Below are the code and all the weights of a small trained network. Each question names an input and a class and asks about switching units off, where a switched-off unit gives its printed mean instead of its output.

import numpy as np


def w(rows, s, z=0):
    codes = np.array(rows[::2]) - 128.0
    scale = np.full(codes.shape[1], s)
    scale[-1] = z or s
    return codes * scale


def f(y):
    return y / 2 * (1 + np.tanh(0.7978845608 * (y + 0.044715 * y**3)))


def log_softmax(a):
    a = a - a.max(-1, keepdims=True)
    return a - np.log(np.exp(a).sum(-1, keepdims=True))


def net(x, mask):
    res = np.array(x, float).reshape(1, 5) / 4 @ E
    y = f(res @ A[0][:, :-1].T + A[0][:, -1])
    res = res + np.where(mask, y, B[0][:, -1]) @ B[0][:, :-1]
    return log_softmax(res[-1] @ U[:, :-1].T + U[:, -1])


A, B = {}, {}
E = w([
[137,199,83,201,69,232,115,43,204,165,154,37],'x0',
[77,203,123,210,133,51,67,185,183,190,159,139],'x1',
[130,115,115,119,129,117,131,119,132,101,128,147],'x2',
[157,226,66,254,198,140,199,196,72,190,79,46],'x3',
[102,130,152,194,172,86,110,31,22,185,119,117],'x4',
],0.0083)
A[0] = w([
[116,72,218,79,132,132,67,80,159,149,219,162,84],'N0',
[67,88,164,79,141,122,114,254,44,127,93,113,59],'N1',
[198,199,69,68,129,190,131,214,166,77,144,172,125],'N2',
[216,81,125,98,125,191,195,97,104,127,49,116,1],'N3',
[206,102,98,171,172,122,198,195,136,190,53,90,151],'N4',
[168,161,133,115,177,111,163,124,78,157,159,47,109],'N5',
[120,95,149,137,164,102,165,155,73,118,152,189,35],'N6',
[140,184,79,172,106,206,132,56,175,127,177,123,143],'N7',
[73,93,152,208,119,91,97,170,185,189,148,169,254],'N8',
[93,134,111,140,152,96,107,26,44,149,134,112,17],'N9',
[134,42,152,139,84,191,167,135,76,137,71,130,89],'N10',
],0.0078,0.00084)
B[0] = w([
[99,137,124,125,190,59,171,71,183,142,167,94,233],'N0',
[136,168,103,58,13,119,101,69,137,102,71,158,214],'N1',
[32,171,197,116,144,173,254,144,84,106,178,131,212],'N2',
[180,72,148,123,150,99,150,145,88,195,106,164,215],'N3',
[102,117,54,117,182,109,122,107,164,98,155,129,254],'N4',
[129,131,136,117,114,128,192,15,126,139,171,102,200],'N5',
[99,250,108,77,87,166,94,106,108,148,112,97,193],'N6',
[131,87,121,124,60,112,55,125,76,156,45,48,242],'N7',
[126,3,148,146,72,96,192,180,160,158,119,209,210],'N8',
[106,167,227,99,136,185,162,221,103,147,176,70,212],'N9',
[185,75,92,204,161,132,200,182,168,187,148,179,180],'N10',
],0.0081,0.0088)
U = w([
[70,182,254,125,152,161,144,197,68,99,187,77,61],'0',
[126,153,106,87,65,115,69,106,91,113,44,95,111],'1',
[107,140,78,151,213,65,135,67,160,94,177,85,77],'2',
[194,78,148,159,154,87,120,222,125,189,122,167,89],'3',
[67,120,118,144,144,158,113,101,93,141,144,152,250],'4',
],0.0086,0.0025)

Each question gives the input, the list of numbers given to net, and the class t.
The units are the neurons (one row each of A and B). Each row of codes is followed by its name. A weight is (code - 128) times the scale printed after its matrix; where a second scale follows, it is the last column's (A, B and U).
mask holds one flag per neuron, in row order. A switched-off neuron (its flag False) gives its mean, the last column of its row in B, instead of its output. The means were averaged over made-up inputs and are rounded, as every weight is.
A unit's drop is (log p(t) with every unit on - log p(t) with that unit switched off) / (log p(t) with every unit on - log p(t) with every unit switched off).
The circuit of an input: a set's keep is (log p(t) with only the set's units on - log p(t) with every unit switched off) / (log p(t) with every unit on - log p(t) with every unit switched off). Starting from all 11 units, units are removed one at a time, each time the one whose removal leaves the highest keep (on an exact tie, the one counted first), for as long as the keep stays at least 0.8.
circuit, biggest first: the units of the circuit, biggest drop first
k most important neurons: the k neurons with the biggest drops, biggest first
drop when u is switched off: that unit's drop, to one decimal
input [-4,1,1,5,2], class 2: 3 most important neurons -> (N7 N4 N5)
input [-4,-7,1,-3,5], class 3: circuit, biggest first -> (N10)
input [4,-5,-1,0,-3], class 3: 2 most important neurons -> (N3 N1)
input [-5,8,-6,-8,4], class 2: 3 most important neurons -> (N0 N3 N7)
input [-5,-7,4,0,0], class 3: 3 most important neurons -> (N10 N3 N7)
input [-5,-2,0,-2,-2], class 1: 2 most important neurons -> (N1 N9)
input [-1,-4,-3,4,-2], class 2: circuit, biggest first -> (N4 N9)
input [-4,-8,-1,-2,-7], class 3: 3 most important neurons -> (N10 N3 N9)
input [-5,4,3,-6,-4], class 2: 3 most important neurons -> (N0 N7 N9)
input [-3,1,1,-6,-4], class 2: 3 most important neurons -> (N0 N9 N7)
input [-7,-8,-8,-4,4], class 3: 3 most important neurons -> (N10 N3 N7)
input [1,-5,-3,-4,6], class 0: 3 most important neurons -> (N9 N4 N8)
input [-3,5,-6,-8,-6], class 2: 2 most important neurons -> (N0 N9)
input [7,8,-8,-2,-6], class 3: circuit, biggest first -> (N8)
input [7,-6,-2,7,2], class 1: drop when N4 is switched off -> -0.4
input [-8,8,-5,5,2], class 1: drop when N1 is switched off -> 0.8
input [-6,2,5,-5,-8], class 0: drop when N2 is switched off -> 1.9
